Below is a small trained network, with its code and all its weights. Each question gives an input and a target symbol and asks what happens when units are switched off, that is, made to give their printed mean instead of their output.

import numpy as np


def w(rows, s, z=0):
    codes = np.array(rows[::2]) - 128.0
    scale = np.full(codes.shape[1], s)
    scale[-1] = z or s
    return codes * scale


def f(y):
    return np.maximum(y, 0)


def softmax(a):
    e = np.exp(a - a.max(-1, keepdims=True))
    return e / e.sum(-1, keepdims=True)


def log_softmax(a):
    a = a - a.max(-1, keepdims=True)
    return a - np.log(np.exp(a).sum(-1, keepdims=True))


def net(x, mask):
    ids = ['αεζηθξπσω'.index(c) for c in x.split()]
    T = len(ids)
    res = E[ids] + P[:T]
    u = 0
    for l in range(2):
        r = res
        for j in range(2):
            rows = slice(2 * j, 2 * j + 2)
            q, k, v = (r @ M[l][rows].T for M in (Q, K, V))
            z = softmax(np.where(np.tri(T) > 0, q @ k.T / 2**0.5, -1e9)) @ v
            o = O[l][rows]
            res = res + np.where(mask[u + j], z, o[:, -1]) @ o[:, :-1]
        u += 2
        y = f(res @ A[l][:, :-1].T + A[l][:, -1])
        res = res + np.where(mask[u : u + 12], y, B[l][:, -1]) @ B[l][:, :-1]
        u += 12
    return log_softmax(res[-1] @ U[:, :-1].T + U[:, -1])


Q, K, V, O, A, B = {}, {}, {}, {}, {}, {}
E = w([
[170,121,125,99,125,94],'α',
[9,159,130,198,150,102],'ε',
[126,126,154,107,92,145],'ζ',
[108,135,144,110,135,86],'η',
[147,136,116,196,102,207],'θ',
[136,132,113,143,115,132],'ξ',
[174,111,112,140,81,180],'π',
[69,134,143,153,109,157],'σ',
[162,116,116,129,111,135],'ω',
],0.015)
P = w([
[151,118,197,196,87,98],'0',
[133,240,111,75,139,126],'1',
[166,82,136,211,132,49],'2',
[107,137,74,82,136,157],'3',
[93,144,253,170,83,239],'4',
[110,98,56,90,145,157],'5',
],0.013)
Q[0] = w([
[161,136,255,246,75,87],'L0H1',
[152,91,66,146,118,25],'L0H1',
[236,81,131,76,164,151],'L0H2',
[68,66,93,107,145,112],'L0H2',
],0.0083)
K[0] = w([
[177,222,235,150,90,140],'L0H1',
[113,2,199,195,35,139],'L0H1',
[150,98,11,61,129,155],'L0H2',
[49,143,101,160,154,52],'L0H2',
],0.0084)
V[0] = w([
[204,133,83,62,192,15],'L0H1',
[254,103,117,153,72,182],'L0H1',
[68,193,129,154,207,111],'L0H2',
[110,115,161,117,138,153],'L0H2',
],0.0085)
O[0] = w([
[194,177,138,244,228,97,2],'L0H1',
[48,75,224,87,203,209,35],'L0H1',
[253,50,89,70,98,166,208],'L0H2',
[123,172,109,154,67,157,139],'L0H2',
],0.007,0.0048)
A[0] = w([
[128,99,184,144,177,154,158],'L0N1',
[175,85,145,210,75,141,149],'L0N2',
[173,176,76,122,94,111,149],'L0N3',
[161,119,135,152,97,147,141],'L0N4',
[1,158,161,222,146,52,199],'L0N5',
[164,130,105,117,165,164,181],'L0N6',
[146,129,61,95,109,124,5],'L0N7',
[162,157,116,195,149,171,176],'L0N8',
[131,124,134,223,63,104,119],'L0N9',
[126,164,152,122,239,105,148],'L0N10',
[88,131,104,71,167,179,223],'L0N11',
[156,133,80,110,93,135,72],'L0N12',
],0.0085,0.0032)
B[0] = w([
[115,82,138,160,181,153,175],'L0N1',
[146,131,153,76,133,70,237],'L0N2',
[93,122,109,116,145,165,253],'L0N3',
[123,106,117,77,154,78,183],'L0N4',
[254,147,164,48,139,159,250],'L0N5',
[148,157,113,103,125,118,158],'L0N6',
[114,121,182,193,172,167,189],'L0N7',
[171,165,104,113,146,116,170],'L0N8',
[140,80,117,106,123,63,252],'L0N9',
[111,122,50,171,87,147,142],'L0N10',
[91,155,83,90,136,117,208],'L0N11',
[93,167,141,136,177,144,208],'L0N12',
],0.0082,0.0053)
Q[1] = w([
[164,191,110,85,249,108],'L1H1',
[164,82,185,120,128,120],'L1H1',
[193,247,110,80,55,199],'L1H2',
[254,21,241,68,91,106],'L1H2',
],0.0074)
K[1] = w([
[174,134,111,140,149,108],'L1H1',
[143,154,144,116,102,160],'L1H1',
[132,248,65,142,168,134],'L1H2',
[137,171,197,148,101,149],'L1H2',
],0.012)
V[1] = w([
[159,132,145,124,156,84],'L1H1',
[106,200,111,125,114,124],'L1H1',
[86,140,217,103,96,188],'L1H2',
[72,168,111,69,2,138],'L1H2',
],0.0077)
O[1] = w([
[237,161,148,170,193,118,149],'L1H1',
[133,79,186,134,69,185,124],'L1H1',
[160,134,168,161,120,254,145],'L1H2',
[143,125,84,112,34,177,255],'L1H2',
],0.0073,0.0066)
A[1] = w([
[195,151,183,196,150,84,105],'L1N1',
[154,55,84,74,159,149,234],'L1N2',
[219,100,200,147,142,153,177],'L1N3',
[112,111,203,200,255,166,72],'L1N4',
[223,128,139,101,148,157,149],'L1N5',
[112,49,126,84,146,146,156],'L1N6',
[76,113,97,96,97,67,140],'L1N7',
[158,136,188,116,202,86,146],'L1N8',
[71,167,62,127,64,96,3],'L1N9',
[119,128,99,145,148,32,139],'L1N10',
[68,67,187,102,56,203,68],'L1N11',
[133,175,111,92,160,229,135],'L1N12',
],0.0085,0.0045)
B[1] = w([
[57,65,73,137,137,47,178],'L1N1',
[123,216,165,123,90,131,254],'L1N2',
[98,149,184,226,111,125,231],'L1N3',
[238,31,103,1,144,192,189],'L1N4',
[105,121,183,161,67,118,215],'L1N5',
[102,227,151,127,170,119,193],'L1N6',
[163,185,117,127,203,146,227],'L1N7',
[38,34,39,125,101,139,187],'L1N8',
[107,91,201,134,197,151,227],'L1N9',
[110,174,94,134,164,195,194],'L1N10',
[157,120,18,193,170,114,253],'L1N11',
[145,172,132,75,182,3,246],'L1N12',
],0.0071,0.0076)
U = w([
[140,79,84,98,155,96,3],'α',
[184,160,112,3,127,38,225],'ε',
[126,181,181,183,120,119,104],'ζ',
[77,144,130,156,112,49,68],'η',
[45,161,73,157,184,169,188],'θ',
[83,129,188,110,102,121,160],'ξ',
[206,132,135,122,183,175,31],'π',
[168,106,64,133,40,167,92],'σ',
[113,99,170,74,117,141,161],'ω',
],0.0069,0.0033)

Each question gives the input, a string of symbols that net reads in full, and the target symbol t.
The units are the heads (2 rows each of Q, K, V and O) and the neurons (one row each of A and B). Each row of codes is followed by its name. A weight is (code - 128) times the scale printed after its matrix; where a second scale follows, it is the last column's (O, A, B and U).
mask holds one flag per unit, layer by layer, with each layer's heads first. A switched-off unit (its flag False) gives its mean, the last column of its rows in O or B, instead of its output. The means were averaged over made-up inputs and are rounded, as every weight is.
A unit's drop is (log p(t) with every unit on - log p(t) with that unit switched off) / (log p(t) with every unit on - log p(t) with every unit switched off).
The circuit of an input: a set's keep is (log p(t) with only the set's units on - log p(t) with every unit switched off) / (log p(t) with every unit on - log p(t) with every unit switched off). Starting from the 12 units with the biggest drops (on a tie, the unit counted first), units are removed one at a time, each time the one whose removal leaves the highest keep (on an exact tie, the one counted first), for as long as the keep stays at least 0.8.
circuit, biggest first: the units of the circuit, biggest drop first
most important unit: the unit with the biggest drop
top k neurons: the k neurons with the biggest drops, biggest first
top k neurons in layer l: the k neurons of layer l with the biggest drops, biggest first
heads that matter: for each layer, one digit per head in row order, 1 if its drop is at least 0.15 and else 0, layers parted by /
input ε π π ε ζ, target π: heads that matter	10 / 01
input η α η θ ε, target α: heads that matter	10 / 01
input η ω π ε, target ε: circuit, biggest first	[L0N5 L1N3]
input σ α π σ π, target α: top 3 neurons in layer 1	[L1N4 L1N1 L1N8]
input ε π ε ε ω, target π: circuit, biggest first	[L0H1 L1N4 L1H2]
input ε π ζ π ε, target π: top 2 neurons	[L1N4 L0N1]
input π σ ε π σ π, target θ: top 2 neurons in layer 1	[L1N11 L1N4]
input σ ε ε, target σ: circuit, biggest first	[L1H2 L0H1 L0H2 L1N12]
input α σ ε π ξ π, target θ: circuit, biggest first	[L0N5 L0H2]
input θ ε σ, target θ: circuit, biggest first	[L0H1 L1N11 L1N6 L1H1]
input ε ε ε ε π, target ε: circuit, biggest first	[L0H1 L0N2]
input η ω σ θ, target ε: circuit, biggest first	[L1N12 L1N3]
input σ ε π α σ, target ε: circuit, biggest first	[L0H1 L0N2 L1H2]
input σ α ω, target σ: top 2 neurons	[L1N12 L1N11]
input π ε ε, target π: top 3 neurons	[L1N4 L0N1 L1N11]
input ε ε σ, target ε: most important unit	L0N2
input σ σ π σ π, target σ: most important unit	L1H2
input α ε α θ, target ε: top 3 neurons in layer 1	[L1N3 L1N11 L1N8]
input σ σ σ, target σ: top 2 neurons	[L1N11 L1N12]
input ω ε π ξ ζ, target ε: circuit, biggest first	[L0H1 L0N2]
input α ε σ θ ξ, target ε: top neuron	[L0N2]
input ε ζ π π η, target ζ: top 3 neurons in layer 0	[L0N7 L0N12 L0N9]
input ζ θ θ, target ζ: heads that matter	11 / 01
input π α ξ, target π: heads that matter	11 / 01
input π ζ α, target π: heads that matter	11 / 01
input ε σ ξ σ α, target σ: heads that matter	10 / 01
input α α π, target α: top 4 neurons	[L1N4 L1N8 L1N1 L0N1]
